[[110 109 140 126 108 112 123 146 127 154 118]
 [155 135 129 131 147 145 126 132 110 101 139]]
:
[[155 135 129 131 147 145 126 132 110 101 139]
 [110 109 140 126 108 112 123 146 127 154 118]]

[[124 128 132 143 140 141 107 133 116 145]
 [112 127 134 115 146 129 147 130 130 144]
 [135 109 121 146 123 111 114 139 128 121]
 [107 143 126 131 115 120 107 119 117 112]
 [126 149 139 131 149 137 148 142 108 124]
 [119 134 109 139 110 115 114 110 124 138]
 [136 117 130 147 109 117 124 117 125 148]]
:
[[119 134 109 139 110 115 114 110 124 138]
 [135 109 121 146 123 111 114 139 128 121]
 [107 143 126 131 115 120 107 119 117 112]
 [136 117 130 147 109 117 124 117 125 148]
 [124 128 132 143 140 141 107 133 116 145]
 [112 127 134 115 146 129 147 130 130 144]
 [126 149 139 131 149 137 148 142 108 124]]

[[126 136 127 131 136 111 117 144 123 135 132 142 116 136 147]
 [109 137 136 117 124 113 126 149 128 129 134 139 108 124 138]
 [118 143 133 126 124 114 128 150 128 128 137 139 112 121 135]
 [133 138 119 114 111 142 141 130 140 142 134 128 124 127 113]]
:
[[133 138 119 114 111 142 141 130 140 142 134 128 124 127 113]
 [126 136 127 131 136 111 117 144 123 135 132 142 116 136 147]
 [118 143 133 126 124 114 128 150 128 128 137 139 112 121 135]
 [109 137 136 117 124 113 126 149 128 129 134 139 108 124 138]]

[[144 120 123 115 132 136 113 147 119 142]
 [138 126 121 122 131 122 121 145 129 135]
 [121 105 127 131 128 129 132 119 109 126]
 [124 125 140 144 128 129 134 122 131 116]
 [129 134 133 140 119 137 131 117 122 123]
 [138 134 115 129 127 120 114 140 130 140]
 [117 132 130 126 128 134 141 108 147 122]]
:
[[138 134 115 129 127 120 114 140 130 140]
 [138 126 121 122 131 122 121 145 129 135]
 [144 120 123 115 132 136 113 147 119 142]
 [121 105 127 131 128 129 132 119 109 126]
 [117 132 130 126 128 134 141 108 147 122]
 [129 134 133 140 119 137 131 117 122 123]
 [124 125 140 144 128 129 134 122 131 116]]

[[118 104 152 133 124 129 128  98 148 134 144 114]
 [142 128 138 112 146 146 127 133 116 121 140 142]
 [107 141 110 107 109 122 151 148 123 131 125 144]
 [123 108 115 140 115 135 118 152 122 122 127 120]
 [133 111 116 129 142 118 105 126 127 121 141 119]]
:
[[107 141 110 107 109 122 151 148 123 131 125 144]
 [123 108 115 140 115 135 118 152 122 122 127 120]
 [133 111 116 129 142 118 105 126 127 121 141 119]
 [142 128 138 112 146 146 127 133 116 121 140 142]
 [118 104 152 133 124 129 128  98 148 134 144 114]]

[[127 127 127 130 126]
 [127 130 129 128 130]
 [111 138 151 126 132]
 [118 134 139 128 133]
 [108 128 111 154 129]
 [119 127 123 138 125]
 [124 131 132 128 132]
 [117 135 141 127 133]
 [107 128 110 155 129]
 [128 128 128 128 129]
 [115 128 119 144 126]]
:
[[107 128 110 155 129]
 [108 128 111 154 129]
 [115 128 119 144 126]
 [119 127 123 138 125]
 [127 127 127 130 126]
 [128 128 128 128 129]
 [127 130 129 128 130]
 [124 131 132 128 132]
 [118 134 139 128 133]
 [117 135 141 127 133]
 [111 138 151 126 132]]

[[119 120 122 122 133 123 122 119 132 119 122 120 134 131 132]
 [113 113 115 113 154 118 114 114 155 115 117 114 155 152 147]
 [143 143 138 142 106 137 141 143 103 141 137 141 102 109 115]
 [134 134 134 135 114 133 134 135 113 132 133 132 114 116 119]]
:
[[113 113 115 113 154 118 114 114 155 115 117 114 155 152 147]
 [119 120 122 122 133 123 122 119 132 119 122 120 134 131 132]
 [134 134 134 135 114 133 134 135 113 132 133 132 114 116 119]
 [143 143 138 142 106 137 141 143 103 141 137 141 102 109 115]]

[[123 120 123 124]
 [129 129 129 130]
 [115 116 116 118]
 [144 142 142 140]
 [128 128 128 127]
 [151 150 150 149]
 [144 144 143 141]
 [132 136 135 138]
 [138 140 140 141]
 [151 151 151 151]]
:
[[115 116 116 118]
 [123 120 123 124]
 [128 128 128 127]
 [129 129 129 130]
 [132 136 135 138]
 [138 140 140 141]
 [144 142 142 140]
 [144 144 143 141]
 [151 150 150 149]
 [151 151 151 151]]
